Known rows, with every step that occurs:
a > u > z > m: [-2.46  3.44 -2.17 -1.19  1.75 -2.24  1.02  2.02  1.82 -0.08 -2.23  0.53
 -1.15 -1.00 -0.61 -2.59 -1.88  2.34  1.18 -2.11 -1.62 -1.38 -2.52 -0.33
  2.83  2.01 -3.11 -1.24 -1.15  1.43 -0.63  0.36  0.89 -0.22  2.73  3.36
  3.16 -0.63 -2.69 -2.09 -0.32 -0.87 -4.02]
r > m > q > u > v: [-0.93  1.51 -1.17 -1.24  1.56  1.68  1.17  1.23  2.13 -0.11 -1.96 -0.43
  0.48  0.29 -0.78 -4.16 -0.42  3.61  0.52 -0.04 -1.32 -2.24  1.49  0.50
  2.13  0.51 -0.99 -0.81 -0.05 -0.08 -0.16  1.02  2.04  0.00  2.75  1.06
  0.72 -0.45  0.14 -5.82  0.92  5.03 -2.79]
a > u > q > r > m: [-0.99  2.29 -0.84 -2.45  1.63  0.06  1.21  3.13  1.42 -1.09  8.41  2.33
 -0.46 -0.45  1.01 -3.54  0.44  1.28 -0.48 -0.27  0.33 -1.59 -1.54 -0.03
  3.29  0.92 -0.92 -2.23 -0.84  0.97  0.15 -2.31  1.68 -1.71  1.84  2.28
 -0.35  0.01 -0.02 -3.69 -0.15  1.79 -2.24]
f > z > v > r: [ 0.97  3.50 -3.21 -1.91  0.93 -0.83  0.91  1.58  1.42 -4.46 -0.45 -0.40
  0.23 -2.16  0.21 -2.78 -1.41 -0.54  0.75 -0.01 -3.32 -1.27 -3.25  0.22
  4.59 -1.43 -0.80 -1.02 -0.57  1.01 -0.15  1.97 -0.41 -3.25  2.49  3.17
  2.92 -1.88 -5.64 -0.81 -0.83 -0.66 -4.77]
m > q > u > a: [-1.97  3.61 -1.73  2.15  2.30  0.83  0.36  0.60  1.42 -0.84  0.15 -1.21
 -0.25 -1.06  0.99 -3.64  0.60  5.46 -0.94  1.06 -1.44 -1.11  2.67 -1.30
  2.16  0.24 -0.35  0.24 -0.33 -0.50 -0.57  2.21  1.66  0.73  0.75  2.08
  1.52 -0.90 -2.22 -4.58 -0.51  0.08 -1.41]
q > u > z > v > r: [-0.24  2.46 -2.71 -0.94  1.60 -0.93  1.26  0.74  2.03 -2.81  2.30 -1.71
  0.44 -1.50 -0.40 -3.07 -2.87  1.66  0.34  1.10 -2.88 -0.97 -2.07 -0.17
  2.80 -0.23 -0.68 -1.01  0.18  0.32  0.12  5.04  0.29 -3.05  1.52  1.94
  3.07 -0.93 -3.14 -1.92 -1.50 -2.49 -4.22]
q > u > v > z > f > r > a: [-0.18  4.56 -2.13  1.47  2.88 -0.15  0.93  1.33  1.63 -2.79 -4.38 -2.25
  0.24  1.61  0.48 -2.91  1.68  3.85  0.04  1.20  1.02 -0.61 -0.89 -0.46
  1.68  2.42 -0.25 -1.55 -0.58  0.61  0.02  2.01 -0.27 -0.29  0.47 -1.31
 -1.13 -0.54 -0.90 -3.93  0.71  1.49 -4.22]
a > q > m > f: [-1.71  3.82 -3.41  0.48  0.57  0.02  0.57  2.42  1.69  0.35  0.12  2.48
  1.51 -1.87  2.12 -2.95 -2.61  1.21  0.75 -0.02 -3.87 -1.86 -0.91 -1.51
  1.40  1.23 -0.77 -0.76 -1.49 -2.05 -0.84 -4.35  1.17  0.46  3.93  2.82
  3.08  1.27 -1.79 -2.71  0.73  0.54 -1.17]
a > u > z > v > m > f > r > q: [ 0.10  4.59 -1.95 -0.94  2.82 -1.21 -0.32 -0.04  0.65  0.24 -1.23  1.43
  0.17 -1.33  2.91 -3.56 -0.51  1.36  1.32 -1.99 -3.22 -0.79 -0.93  0.77
  2.33  2.97 -0.64 -1.69  1.15 -3.19 -0.64  1.62 -0.10 -0.31  1.30  1.76
  4.46  0.88  0.08 -2.99  0.55  3.65 -3.28]
m > q > a > f: [-1.85  2.70 -3.30  2.88 -1.16  1.23  2.31  2.05  1.44 -1.01  1.52  0.06
 -0.81 -1.62 -0.16 -2.32 -2.15  1.03  0.19 -0.28 -3.54 -0.19  1.96 -1.57
  0.60  2.84 -1.07 -0.94 -0.75  1.38 -0.65 -0.40  1.94  1.92  1.70 -0.40
  0.49 -0.39 -0.68 -4.77 -0.69  0.62 -1.37]
u > a > r > m: [-0.54  2.36 -1.67 -0.52  4.00 -1.20  1.37  3.40  1.24 -2.45  3.53  1.64
  0.52 -0.80  1.95 -3.69  1.60  3.06  0.19 -1.75  1.09 -2.04  1.23 -0.37
  1.95  1.32 -0.70 -2.16 -0.95  1.38  0.10 -0.68 -0.14 -2.09  2.07  2.12
 -3.01  0.91 -0.45 -1.70  0.64  3.09 -3.31]
q > m > f > z > v > r > a: [ 1.00  3.55 -2.85 -1.36 -0.82  0.07  1.40  1.31  0.94 -4.86 -0.12 -0.75
  1.07 -1.99  1.08 -3.79 -1.34 -0.15  0.44  1.59 -1.67 -0.78 -1.60 -0.57
  4.42  1.09 -1.14 -0.76 -1.70 -0.74  0.22  0.91 -1.07 -2.26  2.50  2.81
 -0.97 -1.32 -6.52 -2.42  0.72 -0.04 -4.51]
f > r > m > z: [-1.33  3.99 -1.31 -1.35  2.82  0.49 -0.07  2.07  1.38 -1.30 -3.15  1.69
 -0.31 -1.18  0.05 -2.67  2.71  2.09  0.11  0.04  0.06 -2.85 -0.61 -0.54
  3.48  1.48 -1.08 -2.10 -0.98 -0.50 -0.14 -3.23  0.77 -0.61  2.41  0.34
 -2.81  0.70 -0.78 -1.70  1.16  0.84 -3.29]
a > f > m > z > v: [-2.30  4.16 -3.60 -1.82 -0.03  0.29  1.22 -0.61  1.61 -2.22 -4.25  0.23
 -1.55 -2.82  0.53 -1.81 -2.06  0.20  1.31  1.08 -4.52 -1.84 -1.22 -0.43
  1.67  0.85 -2.03 -0.48 -0.73  1.05 -1.21  1.33 -0.52 -1.38  1.13  0.90
 -0.85 -0.67 -3.42 -1.26  1.66  1.21 -4.15]
u > v > f > z: [ 0.32  4.85 -2.88 -1.93 -2.27 -1.11  0.82  1.84  2.39 -3.45 -4.80  0.15
 -1.30 -0.37  0.55 -2.23  0.73  2.46  1.68 -0.86 -2.69 -1.72 -2.63  0.85
  2.95 -0.91 -0.33 -0.28 -2.60  1.94 -0.61 -0.31  0.81  0.43  4.04  3.62
  1.47 -1.81 -5.43 -1.66  0.06  0.34 -4.05]
q > u > z > v > f: [-2.51  3.79 -2.92  0.38 -1.51 -1.01  0.86 -1.18  2.50 -1.67  0.17 -0.52
 -0.34 -0.87  0.81 -2.07 -3.25  4.84  1.47  1.17 -4.14 -0.69 -1.99 -0.44
  1.07 -0.30 -0.44 -0.24 -1.34  0.81 -0.69  4.68  1.19 -1.19 -0.11  1.54
  1.24 -0.69 -2.96 -1.38 -0.82 -0.25 -4.81]
r > a > u > q > m: [-2.57  3.37 -0.59  1.30  0.31 -0.02  1.84  2.54  1.66 -1.75  2.75  1.44
 -0.95  0.65  1.23 -4.29 -0.19  1.87  0.87  0.08 -2.09 -1.05 -0.48 -0.08
  3.44  1.99 -1.22  0.56 -2.22 -0.72 -0.01 -3.68  0.60 -0.62  1.82  4.21
  1.00 -1.57 -0.81 -3.49 -0.52  1.67 -1.98]
u > z > v > f > r > a > q > m: [-1.65  3.03 -2.52  1.73 -0.75 -1.51  1.11  0.78  1.99 -1.16  1.02 -1.13
  0.75  1.13  2.07 -2.79 -1.33  2.96  1.28 -0.56 -2.92 -1.21 -1.53 -0.93
  1.78  2.53 -1.67  1.13 -1.21  0.43 -0.93 -1.49 -1.93 -1.31  3.03  1.82
 -1.64 -0.65 -0.88 -1.97  0.16  0.61 -3.83]
a > r > q > m > z > f: [-1.98  5.49 -3.01  0.43  1.94  2.11  0.17  0.81  1.55 -5.34 -4.57  2.10
 -0.01 -0.70  1.34 -2.22 -1.14  1.90  0.41 -1.71 -1.77 -1.98 -0.46 -0.89
  0.56 -0.42 -2.56  1.45 -0.04  0.78 -0.76 -2.69  0.92 -0.53  1.27 -1.91
 -4.42  1.12  1.90 -2.45  1.02  1.42 -3.64]
a > f > z > v: [-1.30  4.01 -3.76 -0.74 -0.05 -0.60  1.41  1.08  1.27 -1.72 -2.68 -0.21
 -0.85 -1.46  0.89 -2.04 -2.39  0.18  1.75 -0.66 -4.32 -0.85 -1.51  0.18
  2.00  0.25 -1.68 -1.82 -1.29  1.45 -1.49  2.82 -0.71 -1.73  2.10  1.76
  0.57 -2.50 -5.71 -1.07  0.19  2.76 -4.67]
q > r > m > f > z: [ 1.39  4.49 -3.06 -3.80  0.31 -0.08  0.13  3.10  1.22 -0.91  0.62  2.03
 -0.15 -2.24  1.13 -2.75  0.08  0.57 -0.21  0.26 -0.81 -2.02 -2.79  0.31
  3.87  0.12 -0.44 -3.73 -1.92 -0.50 -1.01 -0.78  1.51 -0.65  4.80  2.57
 -1.24 -0.18 -5.29 -2.59  1.27 -0.14 -2.49]
a > q > r > m: [-0.33  1.49 -2.59 -1.57  2.27  0.32  1.21  2.73  1.49 -1.02  7.23  2.01
  1.22 -0.79  1.37 -2.65  0.41  1.57 -0.17 -0.98 -0.08 -2.13 -1.47 -1.26
  1.97  0.85 -0.95 -2.21 -0.59  1.31 -0.50 -2.20  0.73 -1.53  2.65  0.28
 -1.39  0.72 -0.77 -3.81  0.34  1.84 -2.83]
v > z > m > q > u > a > r: [ 0.26  2.85 -2.88  0.77  4.26 -0.99  0.27  2.10  1.75 -1.63  0.41 -0.86
 -0.85  0.60  1.19 -4.06  0.13  4.70 -0.61 -1.42 -1.02 -1.50  0.98 -0.14
  1.98  1.11 -1.61 -0.32  0.29 -0.33  0.10  3.58  2.00 -2.07  2.86  0.95
  0.28  0.99  1.81 -2.50 -0.29 -0.08 -2.23]
f > z > v > m: [ 0.49  3.60 -2.82 -2.52 -0.62 -1.77  1.50  0.03  1.38 -3.87 -2.97  1.05
  0.94 -0.09  1.68 -3.71 -1.33  1.21  2.31 -1.34 -5.99 -1.50 -3.53 -0.18
  5.85 -1.12 -0.99 -1.21 -2.08  0.24 -1.16  0.75  0.34 -2.24  0.88  2.50
  1.87 -2.13 -6.17 -2.09  0.38  3.35 -5.04]
q > a > z > v: [-0.47  2.78 -3.19 -0.46 -0.37  0.04  1.76  1.95  1.92 -1.90 -2.27 -0.93
 -0.32 -0.38  1.91 -3.11 -3.64  1.76  1.25  0.90 -5.52 -0.78 -0.05  0.22
  2.59  0.45 -4.45 -0.25 -2.02  0.36 -1.45  2.08  1.20 -2.52  2.33  1.16
 -0.66 -2.56 -2.35 -2.23 -1.00  3.19 -4.07]
r > a > f > z > v: [-1.04  3.84 -3.60 -0.47 -0.42 -0.31  1.85  0.80  0.97 -2.42 -2.67 -0.91
 -0.74 -1.41  0.93 -2.29 -1.64  0.35  1.65 -0.38 -3.03 -0.44 -0.98 -0.04
  1.89  1.28 -1.86 -1.59 -1.67  1.28 -1.12  3.33 -1.28 -1.56  1.81  1.61
 -0.94 -2.66 -6.83 -1.80  0.79  3.52 -5.15]
q > m > z > v > r > a > f: [-1.48  2.57 -2.96  1.30 -1.74  0.47  2.51  1.60  1.32 -5.15  1.08 -0.74
 -0.16 -1.31  0.58 -2.71 -2.10 -0.41  0.63  0.90 -2.44 -0.38  1.17 -1.92
  1.40  2.82 -1.07 -0.43 -1.14  1.17  0.72  0.90 -1.45 -0.96  1.94 -0.70
 -2.48 -0.42 -3.66 -2.38  0.18 -1.70 -3.61]
v > m > z > f > r: [-0.98  6.42 -2.35  0.21  2.93 -1.34 -0.33  1.07  1.49 -3.13 -7.53  0.70
  0.35  0.25  0.46 -1.99  0.68  1.76  0.02 -0.92 -2.03 -1.59 -3.12 -1.29
  3.05  0.19 -0.42 -1.01 -0.36  1.22 -0.63 -3.54  0.26 -0.08  0.44 -0.97
  0.21  0.58 -0.27 -1.19  1.19 -0.41 -3.59]
f > m > q > u > v > r > a: [ 1.30  2.05 -2.04 -0.57  0.69  0.69  2.05  0.53  1.63 -3.99 -1.16 -1.86
 -0.22 -1.50 -1.10 -3.92  1.16  1.72 -0.08  1.16  0.27 -1.10 -0.38 -0.31
  2.86  2.00  0.30  0.14 -0.21  0.53  0.90  2.51 -0.33 -0.34  2.32  1.80
  0.41 -0.52 -4.11 -5.66  1.83  0.66 -3.60]
m > f > r > q > a: [ 0.90  5.03 -2.97  0.94  1.48  1.59  0.45  1.10  0.55 -1.13  2.10  0.65
  0.82 -1.66  2.66 -3.81  0.54  0.79 -0.49  0.05 -2.92 -0.98  0.17  0.42
  2.72  3.27 -1.56 -1.57 -0.46 -2.80 -1.10 -1.04  1.79  1.30  1.34  0.18
  1.65  0.35  2.07 -4.25 -1.03  1.74 -1.61]
z > f > m > q > u: [-1.30  3.59 -2.71  2.28  2.62  1.73  0.63 -0.85  1.90 -0.03 -2.99  0.80
 -1.03 -1.83 -0.96 -2.24 -0.88  4.40 -0.45  0.45 -2.26 -1.39 -1.70 -0.49
  1.45 -0.05  1.38 -0.87  0.27  0.38 -1.24  3.30  1.76  0.32  0.40 -0.95
 -0.61  0.06 -1.15 -5.49  2.32  1.49 -2.54]
z > f > m > q > a > u: [-1.26  3.15 -2.18  1.16  0.75  0.73  1.67  2.27  2.02  0.74 -2.82  1.31
 -2.68 -2.01  0.71 -1.46 -2.74  2.73 -0.40  0.25 -2.58 -0.72 -0.86  0.01
  1.95  1.36 -0.46 -0.41 -1.69  1.60 -0.93 -1.67  1.86  0.54  0.01  1.00
 -0.32 -0.71  1.63 -5.23  1.24  1.30 -1.92]
f > z > v > r > a > u > q: [-0.87  3.46 -0.64 -0.78 -0.40 -0.98  1.73  2.40  1.13 -2.08  1.53 -0.47
 -2.21 -0.78  0.75 -3.62  0.46  0.83  0.37 -1.18 -0.69 -0.27 -2.47  1.32
  3.19  1.43 -1.26  0.86 -1.64 -0.05  1.09 -0.12  0.16 -1.69  2.53  5.73
  3.83 -2.02 -4.06 -2.81  0.36  2.85 -3.43]

Rows:
[-2.13  4.07 -3.09 -0.98 -0.56  0.39  1.08 -0.71  1.66 -1.93 -2.48 -1.31
 -1.70 -2.09  1.72 -2.27 -2.10  1.91  0.06  1.99 -4.28 -1.74  0.08 -0.16
  1.60  0.99 -1.62 -0.27 -0.98  0.62 -1.04  3.48 -0.71 -1.40  1.08  0.19
 -2.11 -0.81 -2.33 -1.69  1.40 -0.50 -3.23] -> q > u > a > f > m > z > v
[-0.58  1.64 -2.57  1.61 -1.41  0.35  2.44  1.49  1.26 -3.63  0.63 -1.81
 -0.03 -0.78 -0.95 -3.40 -1.45  0.55 -0.06 -1.05 -1.07 -0.18  1.05 -1.33
  1.02  3.39 -0.76 -0.45  0.06  1.74  1.29  2.77 -0.42  0.58  3.20 -0.84
  0.50  0.17 -2.93 -4.74  1.01  0.15 -3.25] -> z > m > q > u > v > r > a > f
[-1.65  2.13 -1.31  1.75  2.34 -0.62  0.77  1.32  2.01  2.50  1.19 -1.25
 -1.13  0.01 -1.58 -2.65 -0.26  4.70 -0.13 -0.64 -0.07 -1.05  0.35 -0.14
  0.68  3.21  0.44 -2.57  0.89  0.11 -0.60  4.59  0.96  0.35  3.28 -0.16
 -1.12  0.35 -0.49 -4.49  0.35 -0.49 -2.28] -> a > f > r > m > q > u > z
[-1.43  2.71 -1.10  1.18  1.39 -0.70  0.08  0.30  2.31  1.66  0.63 -0.85
 -0.89 -0.03 -1.23 -2.67  0.13  6.05  0.02 -0.05 -0.28 -1.28 -0.90  0.01
  1.72  1.81  0.69 -1.59  0.39 -0.06 -0.53  4.05  1.61  0.13  2.56  0.84
 -0.94  0.43 -0.63 -3.97  0.24 -0.69 -2.97] -> v > f > r > m > q > u > z
[-0.91  4.31 -3.10 -3.32  0.51 -1.39  0.43  1.94  1.33  0.18 -0.27  0.52
 -0.14 -2.35  0.39 -3.00 -3.23  0.88 -0.29  0.52 -0.67 -0.84 -2.02 -1.15
  2.16  2.88 -2.91 -2.06 -1.24 -0.84 -0.24 -0.18  1.79  0.33  3.27  3.03
  2.55  1.18 -3.51 -3.08  1.09 -2.12 -2.58] -> q > r > a > u > z > m > f
[-0.72  3.19 -2.55 -0.22  2.70  0.26  1.53  1.62  1.67 -0.73 -1.95  1.11
 -2.53 -1.89  0.25 -1.47 -1.38  2.25 -0.45  1.09  0.50 -0.20 -0.98 -1.23
  1.12  1.82 -0.04 -0.95 -1.05  1.74 -0.35  0.05  0.53 -0.27 -0.53  0.74
 -1.23 -0.50 -1.59 -5.41  2.44  0.67 -2.90] -> z > f > m > q > r > a > u
[-0.26  4.55 -2.69 -0.33 -0.50  0.06 -0.28  1.56  0.88 -1.54 -1.30  0.83
  0.47 -1.95  3.02 -4.09 -1.79  2.49 -0.26 -1.16 -3.24 -1.30  0.05 -0.19
  2.22  1.77 -3.04 -0.57 -0.74 -2.35 -0.34  1.78  1.61  0.59  5.01  1.29
  2.02  1.11 -2.77 -2.93  0.84  0.75 -2.10] -> r > q > u > a > z > m > f
[ 0.41  2.80 -2.93 -2.92  0.69  1.18  0.77  0.48  1.31 -3.86  0.09 -1.57
  0.24  0.12 -0.97 -4.07  0.70  1.60  0.22  1.12  0.27 -1.00  0.06 -1.52
  3.71  1.71 -3.69  0.21  0.50  0.78 -0.11  0.66  2.00 -0.36  2.28  1.26
 -0.12 -0.66 -3.09 -5.74  0.03  1.44 -3.79] -> u > v > z > m > q > r > a
[-0.67  4.20 -2.78 -1.58 -0.32  0.68  0.05  0.37  1.14 -2.57  2.37  1.29
  1.59 -2.64  2.04 -4.01 -3.24  0.13  1.00  0.58 -4.03 -1.45 -0.49 -0.24
  2.89  1.01 -1.76 -0.42  0.65 -2.69 -0.68  0.17  0.51 -0.88  3.24  2.92
  2.14  0.85 -1.99 -2.62 -0.55 -0.06 -2.67] -> u > z > v > r > q > m > f
[-0.47  3.34 -0.93 -0.08  2.49 -0.29  0.30  2.53  1.86 -1.53 -0.33  0.13
  0.85  1.60  1.12 -2.85  1.23  3.80  0.07 -0.26  0.33 -2.12 -1.82  0.63
  3.05  0.81  0.41 -3.27  0.14  1.73 -0.25  0.36 -0.08 -1.58  1.77 -1.84
 -2.99  0.53  2.09 -2.84  0.59  2.64 -4.06] -> q > u > v > z > f > r > m
[-2.21  2.99 -1.35 -4.21  0.18  0.99  0.55  0.98  1.42 -1.20  1.57  0.75
 -1.03 -1.11  1.25 -3.12 -2.00  0.84  0.09  0.75 -2.26 -2.00 -0.89  0.35
  3.20  0.03 -3.65 -0.23 -0.80 -0.12 -0.17 -1.14  1.39 -3.11  1.23  1.94
 -1.45 -0.64 -0.14 -2.12  0.59  3.33 -3.73] -> a > u > q > r > m > z > v
[-0.88  2.80 -2.05 -0.20  1.61  1.11  0.54  1.94  2.42 -3.08 -2.86  0.00
 -0.03  1.33  0.20 -2.53 -1.02  4.73  0.57 -1.20 -0.25 -1.74 -0.65  0.22
  0.88 -0.84 -1.05 -0.17  1.08  2.40 -0.01  1.79  2.16 -1.51  1.99 -1.83
 -2.60  1.14  2.45 -4.34  0.75  3.99 -4.04] -> a > r > m > q > u > v > z > f
[-0.60  3.38 -2.15 -0.03  1.35  0.61  1.10  1.62  2.27 -0.80 -5.75 -2.65
  0.05  1.62  0.75 -2.69 -0.06  3.33 -0.46 -0.73 -0.40 -1.89 -0.14  0.20
 -0.52  1.94 -1.67  0.79 -0.97  0.25  0.21 -0.44  0.09  0.42  3.42 -1.33
 -0.18  0.31  1.68 -4.54  2.03  2.41 -2.85] -> m > z > f > r > a > q > u > v
[ 1.31  3.10 -3.46 -2.62 -1.92 -1.62  2.21  0.25  1.19 -4.81  0.60 -0.15
  0.59  0.44  1.90 -3.60 -2.08  0.07  1.37 -0.54 -4.92 -0.58 -2.59 -0.91
  4.68  0.64 -1.14 -1.61 -1.99  1.07 -0.78  2.11 -0.31 -2.13  1.07  0.40
 -0.83 -1.86 -5.99 -3.02  0.67  1.43 -4.58] -> q > r > a > f > z > v > m
[-1.84  3.03 -2.10 -0.29 -0.88 -0.56  0.84 -1.52  1.94 -0.04 -4.05  0.11
 -2.77 -2.98 -0.83 -1.75 -1.00  3.83  1.39  0.33 -1.94 -0.72 -1.47 -0.36
  1.84  1.49 -0.11  1.18  0.29  1.70 -0.80  2.36  0.15  0.13  0.92  3.84
 -0.12 -0.47 -4.36 -4.24  2.74  2.66 -4.29] -> r > a > u > z > v > f > m > q
[-1.61  3.44 -2.28 -0.66 -1.61 -0.19  0.40 -0.16  2.07 -3.17  0.47  0.09
 -0.47 -0.72  2.80 -2.69 -2.05  4.78  0.07  0.70 -2.95 -1.71  0.02 -0.16
  1.56 -0.43 -1.00  0.40 -1.76  0.52  0.30  2.36  0.82 -2.49  0.57  0.11
 -3.90  0.80  0.19 -0.38  0.70  0.77 -4.35] -> q > u > a > r > m > z > v > f
[-0.91  4.87 -2.72  0.07  0.19 -0.16  1.64  0.33  1.89 -2.18 -1.39  0.67
 -2.43 -2.38  1.25 -1.17 -0.84  2.51  0.38 -0.72 -1.60 -1.09 -3.08  0.76
  0.82  1.83 -0.39 -0.18 -0.47  2.88 -1.69  1.45 -0.51  0.89  0.88  0.70
 -1.82 -0.15 -0.40 -4.43  1.53 -0.37 -3.28] -> r > q > a > u > z > f > m
[ 0.53  3.46 -2.09 -1.61  0.22 -0.45  0.30  2.21  1.54 -2.17 -0.95 -0.58
 -0.54  1.42  1.91 -3.99  0.17  1.59  0.94 -1.70 -3.04 -1.84 -1.67  1.49
  4.94  2.59 -3.73 -0.80 -0.07  0.09 -0.29  0.07  1.32 -0.65  3.45  0.64
  2.91 -0.42  3.15 -3.20 -1.70  1.43 -3.59] -> f > r > q > a > u > v > z > m
[ 0.38  4.17 -1.42  1.08  0.45 -1.45  0.89  3.67  1.56 -1.72 -2.99 -0.40
 -0.87  0.90  1.49 -4.11  0.95  1.91  0.53  0.07 -1.39 -0.53 -0.28 -0.06
  2.46  3.39 -2.40 -0.26 -1.74 -1.43 -0.04 -1.21  0.12 -0.55  5.79  2.65
 -0.59 -0.82 -3.41 -2.47  0.87  1.15 -2.27] -> u > q > m > f > r > a > z
[ 0.20  3.88 -3.43 -0.89  1.36  1.41  0.86 -0.22  1.40 -4.11  0.01 -0.47
 -0.78 -1.24 -0.63 -2.39  1.02  2.38 -0.21  2.03  0.76 -0.56 -1.41 -1.99
  2.40  1.10 -1.06 -0.20  0.61  1.81 -0.74  1.51  1.24 -0.22  0.33 -0.07
 -2.63 -0.28 -3.81 -5.87  1.30  0.15 -3.65] -> v > z > f > m > q > r > a
[-0.98  2.42 -1.04  0.23  0.54 -0.20 -0.51  0.78  1.40 -0.07 -2.87  0.98
 -0.18 -0.90 -0.01 -2.85 -0.02  3.36  1.03 -1.32 -2.05 -1.39 -0.22 -0.27
  3.43  0.40 -1.33 -0.37  1.08  1.02 -0.55 -0.30  0.66 -1.50  2.90  1.42
 -1.89 -0.09 -1.69 -2.60  1.58  5.90 -4.40] -> a > z > v > f > r > m > q
[-0.20  3.27 -0.50 -0.13 -2.12 -1.39  0.61  2.26  1.50 -1.68  3.50  0.15
 -0.02  0.83  2.40 -3.55  0.43  2.51  0.16 -0.78 -2.31 -1.34 -2.19  1.22
  4.15  1.67 -1.53 -1.05 -1.28  1.35 -0.15 -1.37 -0.03 -2.08  3.16  1.30
 -3.02 -0.33  0.67 -1.09  0.10  3.43 -3.92] -> u > q > a > z > v > f > r > m
